Below is a small trained network, with its code and all its weights. Each question gives an input and a target symbol and asks what happens when units are switched off, that is, made to give their printed mean instead of their output.

import numpy as np


def w(rows, s, z=0):
    codes = np.array(rows[::2]) - 128.0
    scale = np.full(codes.shape[1], s)
    scale[-1] = z or s
    return codes * scale


def norm(h):
    return h / np.sqrt((h * h).mean(-1, keepdims=True) + 1e-5)


def f(y):
    return np.maximum(y, 0)


def softmax(a):
    e = np.exp(a - a.max(-1, keepdims=True))
    return e / e.sum(-1, keepdims=True)


def log_softmax(a):
    a = a - a.max(-1, keepdims=True)
    return a - np.log(np.exp(a).sum(-1, keepdims=True))


def net(x, mask):
    ids = ['αγδεζηλξπτψω'.index(c) for c in x.split()]
    T = len(ids)
    res = E[ids] + P[:T]
    r = norm(res)
    for j in range(3):
        rows = slice(2 * j, 2 * j + 2)
        q, k, v = (r @ M[0][rows].T for M in (Q, K, V))
        z = softmax(np.where(np.tri(T) > 0, q @ k.T / 2**0.5, -1e9)) @ v
        o = O[0][rows]
        res = res + np.where(mask[j], z, o[:, -1]) @ o[:, :-1]
    y = f(norm(res) @ A[0][:, :-1].T + A[0][:, -1])
    res = res + np.where(mask[3:27], y, B[0][:, -1]) @ B[0][:, :-1]
    return log_softmax(norm(res)[-1] @ U[:, :-1].T + U[:, -1])


Q, K, V, O, A, B = {}, {}, {}, {}, {}, {}
E = w([
[131,127,137,162,107,53],'α',
[109,123,129,157,120,51],'γ',
[251,155,188,13,129,28],'δ',
[213,113,106,149,33,98],'ε',
[218,74,141,103,99,197],'ζ',
[154,89,76,144,89,110],'η',
[135,121,92,178,93,84],'λ',
[89,151,105,179,123,91],'ξ',
[115,78,86,145,118,86],'π',
[172,65,193,197,130,113],'τ',
[115,91,117,60,59,159],'ψ',
[87,187,124,113,60,152],'ω',
],0.013)
P = w([
[254,212,113,117,166,98],'0',
[135,181,52,110,218,124],'1',
[103,168,32,107,202,135],'2',
[138,162,39,117,131,123],'3',
[120,145,50,125,127,140],'4',
[101,140,60,140,124,142],'5',
[81,122,74,142,123,152],'6',
[61,112,82,150,112,151],'7',
[44,105,90,160,98,150],'8',
[17,91,97,178,84,154],'9',
[12,92,113,177,67,154],'10',
[14,95,136,182,49,157],'11',
],0.0057)
Q[0] = w([
[125,123,124,168,156,114],'H1',
[129,251,194,28,168,121],'H1',
[137,169,103,92,99,158],'H2',
[98,153,73,160,69,93],'H2',
[123,107,116,118,17,77],'H3',
[220,189,238,38,204,230],'H3',
],0.012)
K[0] = w([
[132,133,172,153,103,131],'H1',
[187,245,122,66,194,133],'H1',
[104,180,131,93,121,132],'H2',
[72,124,117,161,65,193],'H2',
[67,103,126,159,89,127],'H3',
[187,166,82,107,195,101],'H3',
],0.012)
V[0] = w([
[181,87,19,53,69,168],'H1',
[74,20,51,169,150,45],'H1',
[82,211,164,199,135,144],'H2',
[142,183,77,177,76,232],'H2',
[165,76,188,57,118,178],'H3',
[200,43,158,174,253,139],'H3',
],0.0079)
O[0] = w([
[24,220,121,179,130,2,56],'H1',
[64,155,217,160,51,178,253],'H1',
[53,127,60,193,183,199,90],'H2',
[111,10,71,160,176,97,86],'H2',
[88,27,159,70,71,146,79],'H3',
[169,52,253,222,72,162,211],'H3',
],0.0074,0.0054)
A[0] = w([
[144,148,225,17,135,146,49],'N1',
[153,169,115,181,191,75,11],'N2',
[70,121,146,144,114,161,119],'N3',
[143,162,177,40,184,76,9],'N4',
[97,101,58,41,224,104,29],'N5',
[86,64,57,55,139,146,156],'N6',
[108,33,81,33,135,135,190],'N7',
[112,208,116,46,163,90,164],'N8',
[145,170,21,156,113,107,47],'N9',
[66,155,82,102,254,162,71],'N10',
[219,140,178,126,203,180,26],'N11',
[133,119,108,116,87,24,58],'N12',
[114,32,137,221,102,105,67],'N13',
[140,197,135,162,89,130,33],'N14',
[135,203,184,49,134,165,116],'N15',
[189,150,134,62,118,35,77],'N16',
[151,182,99,22,93,71,73],'N17',
[196,124,191,56,191,61,4],'N18',
[138,70,150,220,86,92,140],'N19',
[143,167,155,47,117,95,32],'N20',
[202,161,185,100,182,68,114],'N21',
[60,188,74,157,81,154,68],'N22',
[85,58,76,38,114,132,118],'N23',
[201,61,185,250,119,191,117],'N24',
],0.0084,0.0042)
B[0] = w([
[231,216,126,151,64,110,151],'N1',
[160,45,136,144,54,94,136],'N2',
[209,123,139,95,112,138,152],'N3',
[203,204,151,126,66,134,149],'N4',
[10,101,108,151,167,190,137],'N5',
[71,91,137,96,147,176,142],'N6',
[44,134,92,54,160,57,143],'N7',
[168,55,175,80,75,184,166],'N8',
[175,58,131,144,107,103,142],'N9',
[180,135,58,215,161,213,138],'N10',
[29,109,127,156,169,112,151],'N11',
[83,100,144,134,222,144,149],'N12',
[147,128,209,139,148,182,181],'N13',
[88,144,73,69,156,93,139],'N14',
[106,189,142,115,158,207,149],'N15',
[90,139,100,88,124,130,165],'N16',
[179,120,185,98,77,197,164],'N17',
[223,163,94,106,139,81,153],'N18',
[90,89,168,116,168,152,198],'N19',
[224,100,170,139,43,180,148],'N20',
[64,153,75,127,181,115,162],'N21',
[196,110,129,129,138,88,151],'N22',
[63,95,153,32,101,151,141],'N23',
[159,2,214,147,118,157,251],'N24',
],0.009,0.013)
U = w([
[109,146,151,113,252,107,83],'α',
[68,222,144,157,172,204,115],'γ',
[205,183,121,61,121,149,134],'δ',
[139,65,105,91,114,68,3],'ε',
[119,93,129,88,184,76,44],'ζ',
[53,128,158,122,133,29,120],'η',
[146,91,86,190,89,39,87],'λ',
[160,125,57,198,135,144,109],'ξ',
[31,193,159,171,82,105,129],'π',
[123,60,213,176,141,175,132],'τ',
[24,89,143,1,89,125,28],'ψ',
[72,101,40,109,171,189,189],'ω',
],0.0099,0.0048)

Each question gives the input, a string of symbols that net reads in full, and the target symbol t.
The units are the heads (2 rows each of Q, K, V and O) and the neurons (one row each of A and B). Each row of codes is followed by its name. A weight is (code - 128) times the scale printed after its matrix; where a second scale follows, it is the last column's (O, A, B and U).
mask holds one flag per unit, heads first, then neurons. A switched-off unit (its flag False) gives its mean, the last column of its rows in O or B, instead of its output. The means were averaged over made-up inputs and are rounded, as every weight is.
A unit's drop is (log p(t) with every unit on - log p(t) with that unit switched off) / (log p(t) with every unit on - log p(t) with every unit switched off).
The circuit of an input: a set's keep is (log p(t) with only the set's units on - log p(t) with every unit switched off) / (log p(t) with every unit on - log p(t) with every unit switched off). Starting from the 12 units with the biggest drops (on a tie, the unit counted first), units are removed one at a time, each time the one whose removal leaves the highest keep (on an exact tie, the one counted first), for as long as the keep stays at least 0.8.
units of the circuit, in order: the units of the circuit, biggest drop first
most important unit: the unit with the biggest drop
top k neurons: the k neurons with the biggest drops, biggest first
which heads matter: for each layer, one digit per head in row order, 1 if its drop is at least 0.15 and else 0, layers parted by /
drop when u is switched off: that unit's drop, to one decimal
input ω τ τ λ δ τ τ δ ψ η α, target ψ: units of the circuit, in order => (H3; N24)
input η τ δ τ τ α ξ δ ω η, target ω: units of the circuit, in order => (H3)
input τ ξ ψ τ γ γ γ ω γ, target ω: units of the circuit, in order => (H3; N10)
input τ τ λ τ τ δ τ δ γ λ, target λ: top 3 neurons => (N22; N24; N9)
input δ δ τ δ γ τ τ γ τ τ ω ξ, target ω: units of the circuit, in order => (H3; H2)
input λ τ δ τ γ τ ω τ α, target ω: units of the circuit, in order => (H3; H2; N24)
input τ δ τ α η λ α γ δ α, target δ: units of the circuit, in order => (H3; N24; N22)
input δ τ δ ζ τ τ α δ γ δ π, target π: units of the circuit, in order => (H1; H3; N24)
input τ η τ τ τ ψ γ λ, target ψ: which heads matter => 001
input ζ δ τ α δ ω γ ψ, target ω: units of the circuit, in order => (H3; H2)
input τ τ ω δ δ τ λ α ψ, target ψ: which heads matter => 001
input τ δ ω λ λ, target ω: which heads matter => 011
input γ δ η δ λ ε, target λ: top 2 neurons => (N24; N9)
input λ τ ψ ω α λ ξ ψ, target ψ: which heads matter => 000
input δ δ η δ λ τ γ τ η λ γ, target λ: top 3 neurons => (N22; N24; N13)
input γ τ δ α δ δ ζ, target δ: most important unit => H2
input γ τ λ λ γ η, target λ: top 2 neurons => (N22; N9)
input τ τ τ δ λ α, target λ: top 2 neurons => (N24; N13)
input δ λ τ τ γ δ α ψ λ α δ γ, target δ: top 3 neurons => (N24; N22; N3)
input δ λ τ τ α τ λ δ λ γ γ, target λ: most important unit => H3
input δ τ ξ δ γ, target ξ: top 2 neurons => (N24; N10)
input τ δ τ τ α η γ, target η: top 2 neurons => (N24; N14)
input γ τ λ τ τ δ ε ω γ π, target ω: drop when H2 is switched off => 0.7
input τ τ γ ξ δ δ ζ, target δ: drop when N1 is switched off => 0.4
input τ ξ η η γ, target η: drop when N12 is switched off => 0.1
input δ η ξ, target ξ: top 2 neurons => (N10; N24)
